Below is a small trained network, with its code and all its weights. Each question gives an input and a class and asks what happens when units are switched off, that is, made to give their printed mean instead of their output.

import numpy as np


def w(rows, s, z=0):
    codes = np.array(rows[::2]) - 128.0
    scale = np.full(codes.shape[1], s)
    scale[-1] = z or s
    return codes * scale


def f(y):
    return y / 2 * (1 + np.tanh(0.7978845608 * (y + 0.044715 * y**3)))


def log_softmax(a):
    a = a - a.max(-1, keepdims=True)
    return a - np.log(np.exp(a).sum(-1, keepdims=True))


def net(x, mask):
    res = np.array(x, float).reshape(1, 7) / 4 @ E
    y = f(res @ A[0][:, :-1].T + A[0][:, -1])
    res = res + np.where(mask, y, B[0][:, -1]) @ B[0][:, :-1]
    return log_softmax(res[-1] @ U[:, :-1].T + U[:, -1])


A, B = {}, {}
E = w([
[104,140,119,150,125,84,107],'x0',
[140,117,131,120,121,143,137],'x1',
[130,121,119,142,113,116,121],'x2',
[171,117,231,188,140,107,155],'x3',
[109,134,114,164,88,73,97],'x4',
[174,245,101,129,97,101,181],'x5',
[224,121,133,97,154,93,49],'x6',
],0.012)
A[0] = w([
[134,56,146,162,74,66,210,158],'N1',
[75,74,218,199,133,102,226,209],'N2',
[59,146,63,191,89,159,233,218],'N3',
[80,65,92,101,125,117,79,191],'N4',
[144,26,145,100,224,125,79,187],'N5',
[213,210,41,192,83,150,195,196],'N6',
[239,106,147,158,125,121,45,160],'N7',
[100,134,24,48,110,142,95,255],'N8',
[143,170,55,35,106,165,34,187],'N9',
[100,64,166,39,142,1,138,151],'N10',
[79,89,253,204,178,111,220,186],'N11',
[84,170,76,89,167,77,156,121],'N12',
[33,108,114,122,90,166,124,180],'N13',
[40,110,79,117,128,174,118,157],'N14',
[195,232,126,151,112,83,179,179],'N15',
[175,222,152,116,189,83,132,159],'N16',
[207,119,158,102,166,90,46,167],'N17',
],0.0099,0.0072)
B[0] = w([
[106,150,175,111,121,158,129,179],'N1',
[45,180,181,110,79,162,97,242],'N2',
[79,175,117,53,173,189,115,242],'N3',
[101,71,124,180,147,163,119,207],'N4',
[93,82,156,190,107,103,164,239],'N5',
[160,164,85,48,171,119,131,235],'N6',
[169,108,158,172,137,77,128,215],'N7',
[109,64,3,121,165,150,125,254],'N8',
[145,43,40,86,136,74,135,233],'N9',
[119,127,99,189,105,106,148,167],'N10',
[141,153,148,119,57,133,85,247],'N11',
[135,146,88,99,131,136,160,167],'N12',
[78,134,114,140,165,214,111,203],'N13',
[103,114,118,200,164,197,142,201],'N14',
[217,166,115,57,149,130,129,231],'N15',
[170,112,154,61,154,116,109,195],'N16',
[177,94,152,156,154,72,159,217],'N17',
],0.011,0.013)
U = w([
[54,69,100,157,154,197,53,217],'0',
[81,187,30,87,143,142,186,27],'1',
[31,113,167,147,1,140,86,128],'2',
[106,192,154,41,88,118,93,179],'3',
[88,10,60,175,90,54,157,253],'4',
[158,66,49,75,128,63,74,103],'5',
[139,83,239,216,121,54,120,9],'6',
[232,166,191,145,160,82,132,68],'7',
],0.0097,0.0026)

Each question gives the input, the list of numbers given to net, and the class t.
The units are the neurons (one row each of A and B). Each row of codes is followed by its name. A weight is (code - 128) times the scale printed after its matrix; where a second scale follows, it is the last column's (A, B and U).
mask holds one flag per neuron, in row order. A switched-off neuron (its flag False) gives its mean, the last column of its row in B, instead of its output. The means were averaged over made-up inputs and are rounded, as every weight is.
A unit's drop is (log p(t) with every unit on - log p(t) with that unit switched off) / (log p(t) with every unit on - log p(t) with every unit switched off).
The circuit of an input: a set's keep is (log p(t) with only the set's units on - log p(t) with every unit switched off) / (log p(t) with every unit on - log p(t) with every unit switched off). Starting from the 12 units with the biggest drops (on a tie, the unit counted first), units are removed one at a time, each time the one whose removal leaves the highest keep (on an exact tie, the one counted first), for as long as the keep stays at least 0.8.
units of the circuit, in order: the units of the circuit, biggest drop first
unit that matters most: the unit with the biggest drop
top k neurons: the k neurons with the biggest drops, biggest first
drop when u is switched off: that unit's drop, to one decimal
input [5,-2,-8,1,5,3,6], class 7: units of the circuit, in order : N8, N17
input [1,-7,-5,8,7,7,0], class 3: unit that matters most : N2
input [-8,-8,-3,1,3,7,-1], class 3: units of the circuit, in order : N8, N16
input [-2,-3,-5,1,3,-2,8], class 6: top 2 neurons : N8, N7
input [-7,-6,4,-5,5,0,5], class 4: top 2 neurons : N15, N3
input [7,5,-3,-8,-7,7,1], class 5: top 3 neurons : N9, N2, N16
input [-3,-1,4,2,3,-8,-6], class 2: top 3 neurons : N2, N11, N8
input [-1,2,-7,1,-6,6,1], class 7: top 2 neurons : N8, N2
input [-4,4,3,-6,-4,0,-1], class 0: top 4 neurons : N15, N14, N6, N13
input [-4,-4,-3,1,6,-8,-3], class 2: top 3 neurons : N8, N2, N11
input [2,-5,6,-3,6,-3,8], class 4: drop when N4 is switched off : 0.0
input [-2,1,4,1,1,1,6], class 7: drop when N7 is switched off : 0.1
input [-5,5,2,-8,-7,6,1], class 5: drop when N9 is switched off : 1.5
input [-4,6,2,-8,-5,5,3], class 5: top neuron : N9
input [6,1,7,8,5,4,0], class 3: drop when N2 is switched off : 0.6
